Here is a tiny trained network, its code and every weight. The questions are about switching its units off for an input and a class, where a switched-off unit gives its printed mean instead of its output.

import numpy as np


def w(rows, s, z=0):
    codes = np.array(rows[::2]) - 128.0
    scale = np.full(codes.shape[1], s)
    scale[-1] = z or s
    return codes * scale


def f(y):
    return np.maximum(y, 0)


def log_softmax(a):
    a = a - a.max(-1, keepdims=True)
    return a - np.log(np.exp(a).sum(-1, keepdims=True))


def net(x, mask):
    res = np.array(x, float).reshape(1, 6) / 4 @ E
    y = f(res @ A[0][:, :-1].T + A[0][:, -1])
    res = res + np.where(mask, y, B[0][:, -1]) @ B[0][:, :-1]
    return log_softmax(res[-1] @ U[:, :-1].T + U[:, -1])


A, B = {}, {}
E = w([
[103,183,189,25,98,191],'x0',
[125,129,123,129,124,131],'x1',
[132,131,129,126,130,127],'x2',
[156,223,78,112,93,60],'x3',
[120,113,220,174,53,88],'x4',
[2,118,136,87,171,53],'x5',
],0.0086)
A[0] = w([
[126,199,110,95,98,56,105],'N1',
[94,57,201,135,151,208,78],'N2',
[143,127,222,162,4,86,54],'N3',
[201,131,107,183,65,222,21],'N4',
[45,122,126,108,168,58,11],'N5',
[150,147,19,74,187,186,24],'N6',
[134,135,115,197,162,108,36],'N7',
[34,129,95,133,112,119,34],'N8',
[156,226,109,123,120,72,31],'N9',
[106,214,193,57,127,179,33],'N10',
[208,120,111,120,99,171,16],'N11',
[119,99,198,174,49,58,104],'N12',
[108,164,177,65,114,130,92],'N13',
[132,186,110,140,123,109,69],'N14',
[161,120,135,137,109,166,92],'N15',
[94,41,157,157,149,205,12],'N16',
[167,247,76,126,47,44,74],'N17',
[106,167,170,2,94,203,37],'N18',
[142,171,105,123,102,93,55],'N19',
[140,90,77,231,200,55,8],'N20',
[207,157,141,119,64,230,95],'N21',
[142,145,50,90,225,152,128],'N22',
[141,175,93,116,93,89,72],'N23',
[24,117,169,38,152,80,101],'N24',
[148,76,71,169,133,43,47],'N25',
],0.0094,0.011)
B[0] = w([
[150,80,122,98,150,145,195],'N1',
[148,65,54,67,155,113,192],'N2',
[10,163,108,133,186,178,192],'N3',
[153,161,73,179,184,63,198],'N4',
[166,173,79,173,192,81,157],'N5',
[2,145,132,126,162,160,204],'N6',
[136,127,112,154,104,127,136],'N7',
[155,154,96,164,187,92,139],'N8',
[137,51,89,76,154,112,162],'N9',
[126,94,77,204,82,148,182],'N10',
[142,161,126,158,165,88,158],'N11',
[62,166,130,97,155,198,197],'N12',
[151,111,78,161,109,171,174],'N13',
[128,107,115,118,137,133,142],'N14',
[125,136,92,137,140,116,157],'N15',
[126,53,94,67,138,107,157],'N16',
[130,46,121,87,157,122,236],'N17',
[116,85,53,218,31,140,210],'N18',
[145,99,119,99,134,135,141],'N19',
[129,114,74,194,54,146,178],'N20',
[142,150,94,147,190,55,254],'N21',
[64,154,207,116,128,175,251],'N22',
[118,100,95,109,148,133,158],'N23',
[198,178,103,173,184,71,218],'N24',
[131,131,70,200,73,170,166],'N25',
],0.01,0.0075)
U = w([
[127,143,122,121,120,139,251],'0',
[145,176,98,157,178,84,59],'1',
[113,102,86,177,39,161,74],'2',
[123,138,132,104,118,140,243],'3',
[128,45,100,58,155,135,61],'4',
[42,182,122,110,161,198,36],'5',
[177,187,247,67,47,107,180],'6',
[174,169,251,87,5,111,75],'7',
],0.011,0.018)

Each question gives the input, the list of numbers given to net, and the class t.
The units are the neurons (one row each of A and B). Each row of codes is followed by its name. A weight is (code - 128) times the scale printed after its matrix; where a second scale follows, it is the last column's (A, B and U).
mask holds one flag per neuron, in row order. A switched-off neuron (its flag False) gives its mean, the last column of its row in B, instead of its output. The means were averaged over made-up inputs and are rounded, as every weight is.
A unit's drop is (log p(t) with every unit on - log p(t) with that unit switched off) / (log p(t) with every unit on - log p(t) with every unit switched off).
The circuit of an input: a set's keep is (log p(t) with only the set's units on - log p(t) with every unit switched off) / (log p(t) with every unit on - log p(t) with every unit switched off). Starting from the 12 units with the biggest drops (on a tie, the unit counted first), units are removed one at a time, each time the one whose removal leaves the highest keep (on an exact tie, the one counted first), for as long as the keep stays at least 0.8.
units of the circuit, in order: the units of the circuit, biggest drop first
unit that matters most: the unit with the biggest drop
k most important neurons: the k neurons with the biggest drops, biggest first
drop of u: that unit's drop, to one decimal
input [1,-5,-6,-3,-1,7], class 1: units of the circuit, in order => [N24]
input [5,2,1,3,-4,-2], class 2: units of the circuit, in order => [N18; N10]
input [5,-6,-7,1,2,-8], class 1: units of the circuit, in order => [N21; N4]
input [8,5,4,-2,3,-2], class 2: 2 most important neurons => [N18; N10]
input [-1,3,-6,-4,-3,-7], class 1: units of the circuit, in order => [N4; N21]
input [8,2,0,-1,-1,-8], class 1: 3 most important neurons => [N21; N4; N11]
input [-2,-7,-4,8,4,7], class 4: 2 most important neurons => [N17; N1]
input [-4,-3,1,3,-5,1], class 5: units of the circuit, in order => [N22; N24]
input [-6,-3,5,-6,8,3], class 5: 2 most important neurons => [N12; N3]
input [8,7,2,2,4,-8], class 1: 3 most important neurons => [N21; N4; N11]
input [-2,-4,5,1,2,6], class 1: 2 most important neurons => [N24; N5]
input [5,3,5,-6,-5,-7], class 1: units of the circuit, in order => [N21; N4]
input [7,0,0,-8,3,-6], class 4: 3 most important neurons => [N2; N16; N21]
input [2,5,6,6,8,7], class 5: 4 most important neurons => [N12; N3; N21; N4]
input [1,-5,4,8,-6,5], class 4: most important neuron => [N17]
input [-1,3,0,-1,-6,4], class 5: 2 most important neurons => [N22; N6]
input [-8,6,6,4,3,6], class 2: 3 most important neurons => [N20; N25; N21]
input [-6,0,-1,0,-2,-2], class 2: units of the circuit, in order => [N20; N25]
input [8,1,3,4,2,8], class 1: 3 most important neurons => [N24; N5; N8]
input [2,3,1,5,8,-3], class 5: units of the circuit, in order => [N3]
input [3,4,3,-4,-7,-3], class 5: 2 most important neurons => [N6; N22]
input [0,-1,2,4,-6,4], class 5: 2 most important neurons => [N22; N6]
input [-6,7,5,-5,-2,8], class 1: drop of N5 => 0.4
input [6,0,-6,7,8,-1], class 5: drop of N12 => 0.5
input [-8,-8,3,6,1,2], class 2: drop of N25 => 0.2
input [6,-3,-3,2,-3,-1], class 2: drop of N18 => 0.5
input [0,-7,4,2,-8,-1], class 5: unit that matters most => N6
